Here is a tiny trained network, its code and every weight. The questions are about switching its units off for an input and a target symbol, where a switched-off unit gives its printed mean instead of its output.

import numpy as np


def w(rows, s, z=0):
    codes = np.array(rows[::2]) - 128.0
    scale = np.full(codes.shape[1], s)
    scale[-1] = z or s
    return codes * scale


def f(y):
    return np.maximum(y, 0)


def softmax(a):
    e = np.exp(a - a.max(-1, keepdims=True))
    return e / e.sum(-1, keepdims=True)


def log_softmax(a):
    a = a - a.max(-1, keepdims=True)
    return a - np.log(np.exp(a).sum(-1, keepdims=True))


def net(x, mask):
    ids = ['αβγεζηθλμξπστφψω'.index(c) for c in x.split()]
    T = len(ids)
    res = E[ids] + P[:T]
    q, k, v = (res @ M[0].T for M in (Q, K, V))
    z = softmax(np.where(np.tri(T) > 0, q @ k.T / 3**0.5, -1e9)) @ v
    res = res + np.where(mask[0], z, O[0][:, -1]) @ O[0][:, :-1]
    y = f(res @ A[0][:, :-1].T + A[0][:, -1])
    res = res + np.where(mask[1:13], y, B[0][:, -1]) @ B[0][:, :-1]
    return log_softmax(res[-1] @ U[:, :-1].T + U[:, -1])


Q, K, V, O, A, B = {}, {}, {}, {}, {}, {}
E = w([
[153,112,141,138],'α',
[131,121,156,194],'β',
[134,118,142,199],'γ',
[138,107,111,181],'ε',
[120,83,105,252],'ζ',
[169,108,127,83],'η',
[141,120,156,169],'θ',
[108,139,143,138],'λ',
[103,119,124,251],'μ',
[139,116,138,159],'ξ',
[112,118,160,174],'π',
[149,103,105,174],'σ',
[175,98,100,113],'τ',
[140,133,174,88],'φ',
[141,115,120,189],'ψ',
[145,116,140,141],'ω',
],0.017)
P = w([
[137,12,203,154],'0',
[152,25,128,149],'1',
[203,197,153,157],'2',
[97,152,122,96],'3',
[151,27,128,141],'4',
[180,184,149,179],'5',
[87,153,117,82],'6',
[149,22,129,156],'7',
[159,179,152,210],'8',
[81,149,107,62],'9',
[148,22,131,159],'10',
[138,178,163,250],'11',
],0.017)
Q[0] = w([
[158,2,228,115],'H0',
[131,115,183,152],'H0',
[163,67,99,143],'H0',
],0.015)
K[0] = w([
[157,96,249,128],'H0',
[117,94,162,121],'H0',
[134,64,156,146],'H0',
],0.014)
V[0] = w([
[248,126,105,66],'H0',
[179,92,34,148],'H0',
[100,67,78,55],'H0',
],0.015)
O[0] = w([
[163,106,117,58,2],'H0',
[120,101,4,130,224],'H0',
[176,125,126,173,14],'H0',
],0.026,0.0051)
A[0] = w([
[91,96,146,134,68],'N0',
[121,216,85,91,106],'N1',
[235,148,153,69,87],'N2',
[182,190,62,147,204],'N3',
[83,120,135,132,122],'N4',
[140,174,87,213,236],'N5',
[80,229,94,122,77],'N6',
[45,49,89,51,189],'N7',
[106,25,154,84,146],'N8',
[177,91,20,167,118],'N9',
[90,67,86,111,97],'N10',
[252,83,160,170,1],'N11',
],0.011,0.0075)
B[0] = w([
[94,105,71,27,145],'N0',
[142,68,180,62,146],'N1',
[77,147,117,205,139],'N2',
[20,149,228,48,184],'N3',
[106,205,110,189,157],'N4',
[162,133,145,20,251],'N5',
[157,75,162,125,160],'N6',
[177,175,91,144,187],'N7',
[139,62,106,110,157],'N8',
[152,133,166,184,244],'N9',
[172,144,101,206,177],'N10',
[103,200,35,2,141],'N11',
],0.0089,0.022)
U = w([
[103,36,91,88,116],'α',
[70,83,126,140,90],'β',
[60,80,97,130,92],'γ',
[160,83,142,168,171],'ε',
[104,230,58,164,173],'ζ',
[103,126,49,72,81],'η',
[89,43,140,135,103],'θ',
[153,184,168,128,222],'λ',
[6,155,46,92,2],'μ',
[96,58,112,117,130],'ξ',
[163,176,197,179,65],'π',
[214,109,151,170,90],'σ',
[184,161,84,114,94],'τ',
[132,188,133,45,233],'φ',
[123,84,110,148,145],'ψ',
[105,61,104,99,100],'ω',
],0.012,0.0042)

Each question gives the input, a string of symbols that net reads in full, and the target symbol t.
The units are the heads (3 rows each of Q, K, V and O) and the neurons (one row each of A and B). Each row of codes is followed by its name. A weight is (code - 128) times the scale printed after its matrix; where a second scale follows, it is the last column's (O, A, B and U).
mask holds one flag per unit, heads first, then neurons. A switched-off unit (its flag False) gives its mean, the last column of its rows in O or B, instead of its output. The means were averaged over made-up inputs and are rounded, as every weight is.
A unit's drop is (log p(t) with every unit on - log p(t) with that unit switched off) / (log p(t) with every unit on - log p(t) with every unit switched off).
The circuit of an input: a set's keep is (log p(t) with only the set's units on - log p(t) with every unit switched off) / (log p(t) with every unit on - log p(t) with every unit switched off). Starting from the 12 units with the biggest drops (on a tie, the unit counted first), units are removed one at a time, each time the one whose removal leaves the highest keep (on an exact tie, the one counted first), for as long as the keep stays at least 0.8.
units of the circuit, in order: the units of the circuit, biggest drop first
unit that matters most: the unit with the biggest drop
top k neurons: the k neurons with the biggest drops, biggest first
input τ ζ ψ ζ μ ζ φ θ α η, target η: units of the circuit, in order	(N9, H0, N3)
input τ ζ τ μ ε, target τ: top neuron	(N11)
input φ ζ τ σ, target τ: top 2 neurons	(N7, N10)
input μ θ ξ ψ σ φ τ σ ζ σ τ, target μ: units of the circuit, in order	(H0, N9)
input ζ θ ε τ τ ξ φ ζ ζ ζ ε, target ζ: units of the circuit, in order	(H0, N4)
input φ φ ε η θ θ ζ φ θ φ θ, target φ: units of the circuit, in order	(N11, H0)
input σ φ π ζ π ε θ α, target σ: units of the circuit, in order	(N9, H0, N10)
input σ ζ ζ σ, target ζ: units of the circuit, in order	(N7, H0)
input ζ σ ζ π, target ζ: top 3 neurons	(N3, N7, N4)
input γ φ φ ω σ φ π σ η ζ μ ζ, target λ: top 4 neurons	(N5, N9, N3, N8)
input φ ζ ε τ ζ τ ω τ, target φ: units of the circuit, in order	(H0, N11)
input φ η α ε σ φ μ φ θ ψ σ, target φ: units of the circuit, in order	(H0, N11)
input τ φ τ θ ε β, target φ: units of the circuit, in order	(N3, H0)
input ε ε μ, target φ: unit that matters most	N3
input φ θ φ σ ξ φ σ ζ, target φ: units of the circuit, in order	(H0, N11)
input ζ ζ σ τ, target τ: units of the circuit, in order	(N7, H0, N10)
input φ ζ σ ψ ζ ξ, target φ: top 2 neurons	(N3, N5)
input τ θ ζ θ η ω φ ξ α μ α, target τ: units of the circuit, in order	(N11, H0, N9)
input τ ε σ, target φ: top 2 neurons	(N3, N1)
input τ ε ξ η ω φ η ζ σ α φ μ, target φ: top 2 neurons	(N5, N3)
input ζ σ λ β ζ φ γ ψ θ ω τ, target ζ: unit that matters most	H0
input μ ζ μ ζ ζ α ξ, target ζ: top 2 neurons	(N7, N3)
input λ θ ε ε φ λ ξ β α, target φ: top 2 neurons	(N9, N10)
input ξ α η θ τ φ σ α ω, target φ: top 2 neurons	(N3, N10)
